Below is a small trained network, with its code and all its weights. Each question gives an input and a class and asks what happens when units are switched off, that is, made to give their printed mean instead of their output.

import numpy as np


def w(rows, s, z=0):
    codes = np.array(rows[::2]) - 128.0
    scale = np.full(codes.shape[1], s)
    scale[-1] = z or s
    return codes * scale


def norm(h):
    return h / np.sqrt((h * h).mean(-1, keepdims=True) + 1e-5)


def f(y):
    return y / 2 * (1 + np.tanh(0.7978845608 * (y + 0.044715 * y**3)))


def log_softmax(a):
    a = a - a.max(-1, keepdims=True)
    return a - np.log(np.exp(a).sum(-1, keepdims=True))


def net(x, mask):
    res = np.array(x, float).reshape(1, 7) / 4 @ E
    u = 0
    for l in range(4):
        y = f(norm(res) @ A[l][:, :-1].T + A[l][:, -1])
        res = res + np.where(mask[u : u + 5], y, B[l][:, -1]) @ B[l][:, :-1]
        u += 5
    return log_softmax(norm(res)[-1] @ U[:, :-1].T + U[:, -1])


A, B = {}, {}
E = w([
[130,87,158,96,222,254],'x0',
[87,53,40,143,127,124],'x1',
[107,9,164,103,79,144],'x2',
[91,95,80,130,104,189],'x3',
[141,141,82,168,158,88],'x4',
[132,208,97,96,144,159],'x5',
[110,182,97,125,189,132],'x6',
],0.0044)
A[0] = w([
[161,14,104,142,212,108,1],'0.n1',
[218,118,219,50,187,255,193],'0.n2',
[222,88,227,105,24,98,94],'0.n3',
[185,113,190,127,62,81,71],'0.n4',
[75,150,27,160,101,164,171],'0.n5',
],0.0048,0.0009)
B[0] = w([
[106,44,123,190,138,137,146],'0.n1',
[90,209,229,118,211,253,253],'0.n2',
[158,182,155,86,171,28,199],'0.n3',
[113,55,202,10,154,67,162],'0.n4',
[213,118,43,95,36,158,171],'0.n5',
],0.0057,0.0038)
A[1] = w([
[153,110,18,237,181,203,9],'1.n1',
[178,243,1,62,72,126,158],'1.n2',
[112,11,228,183,140,127,67],'1.n3',
[233,116,46,91,104,241,114],'1.n4',
[89,51,182,20,154,200,190],'1.n5',
],0.0043,0.0016)
B[1] = w([
[114,119,134,110,102,120,166],'1.n1',
[97,253,126,225,118,132,245],'1.n2',
[112,180,56,229,191,79,163],'1.n3',
[229,59,122,107,139,103,186],'1.n4',
[181,215,142,131,126,106,253],'1.n5',
],0.0061,0.0024)
A[2] = w([
[243,97,168,168,129,84,246],'2.n1',
[164,108,55,114,186,202,156],'2.n2',
[255,72,139,87,70,74,236],'2.n3',
[170,75,97,187,194,130,106],'2.n4',
[60,202,98,179,110,127,160],'2.n5',
],0.006,0.0014)
B[2] = w([
[59,77,116,2,96,150,221],'2.n1',
[127,189,199,115,10,150,223],'2.n2',
[65,158,137,44,104,157,254],'2.n3',
[15,28,66,185,183,80,151],'2.n4',
[230,42,145,238,125,80,224],'2.n5',
],0.0066,0.0021)
A[3] = w([
[148,246,93,253,118,74,154],'3.n1',
[47,160,43,102,151,182,85],'3.n2',
[202,252,212,86,156,74,2],'3.n3',
[70,69,115,174,137,75,172],'3.n4',
[102,237,237,161,221,236,80],'3.n5',
],0.0049,0.0023)
B[3] = w([
[207,129,146,140,106,56,192],'3.n1',
[153,87,20,161,71,149,127],'3.n2',
[43,99,71,151,101,144,193],'3.n3',
[106,215,110,184,255,137,145],'3.n4',
[182,81,183,87,178,206,253],'3.n5',
],0.0086,0.0053)
U = w([
[110,83,37,97,36,200,24],'0',
[46,150,175,3,108,38,69],'1',
[225,190,99,191,99,67,178],'2',
[169,129,204,81,200,255,251],'3',
[44,60,63,174,223,124,75],'4',
],0.012,0.0024)

Each question gives the input, the list of numbers given to net, and the class t.
The units are the neurons (one row each of A and B). Each row of codes is followed by its name. A weight is (code - 128) times the scale printed after its matrix; where a second scale follows, it is the last column's (A, B and U).
mask holds one flag per neuron, layer by layer. A switched-off neuron (its flag False) gives its mean, the last column of its row in B, instead of its output. The means were averaged over made-up inputs and are rounded, as every weight is.
A unit's drop is (log p(t) with every unit on - log p(t) with that unit switched off) / (log p(t) with every unit on - log p(t) with every unit switched off).
The circuit of an input: a set's keep is (log p(t) with only the set's units on - log p(t) with every unit switched off) / (log p(t) with every unit on - log p(t) with every unit switched off). Starting from the 12 units with the biggest drops (on a tie, the unit counted first), units are removed one at a time, each time the one whose removal leaves the highest keep (on an exact tie, the one counted first), for as long as the keep stays at least 0.8.
units of the circuit, in order: the units of the circuit, biggest drop first
k most important neurons: the k neurons with the biggest drops, biggest first
top k neurons in layer l: the k neurons of layer l with the biggest drops, biggest first
drop when u is switched off: that unit's drop, to one decimal
input [1,-1,-8,-3,2,-4,-3], class 2: units of the circuit, in order : [0.n2]
input [-1,0,-1,1,-5,1,3], class 2: units of the circuit, in order : [3.n1; 2.n3; 2.n1]
input [2,6,-8,6,-4,5,-7], class 0: top 2 neurons in layer 0 : [0.n5; 0.n3]
input [6,4,8,-2,0,-6,-8], class 4: units of the circuit, in order : [1.n3; 3.n5]
input [-2,5,8,2,1,-2,0], class 4: units of the circuit, in order : [3.n4; 1.n3]
input [-3,4,-4,1,-2,-7,-5], class 1: 3 most important neurons : [0.n2; 1.n2; 2.n3]
input [-6,5,7,7,-6,-6,1], class 4: top 3 neurons in layer 1 : [1.n3; 1.n4; 1.n1]
input [-7,-3,7,0,7,5,1], class 1: 3 most important neurons : [0.n4; 1.n3; 2.n3]
input [3,7,-8,-3,-6,6,-1], class 2: units of the circuit, in order : [1.n2; 3.n1; 2.n5]
input [-2,-2,4,0,-2,-7,4], class 1: 2 most important neurons : [0.n3; 0.n4]
input [-1,4,3,3,8,2,3], class 0: 2 most important neurons : [0.n5; 1.n4]
input [2,6,6,-5,2,1,-8], class 4: 2 most important neurons : [1.n3; 0.n1]
input [-6,-8,3,7,2,5,1], class 2: drop when 1.n2 is switched off : 0.7
input [-5,7,6,4,-2,-5,4], class 4: units of the circuit, in order : [3.n4]
input [1,8,-2,4,-4,-1,5], class 0: drop when 0.n5 is switched off : 0.2
input [-1,1,-3,-6,-5,7,0], class 2: drop when 0.n2 is switched off : 0.3
input [-2,-4,-4,5,-4,7,4], class 2: drop when 1.n4 is switched off : 0.0
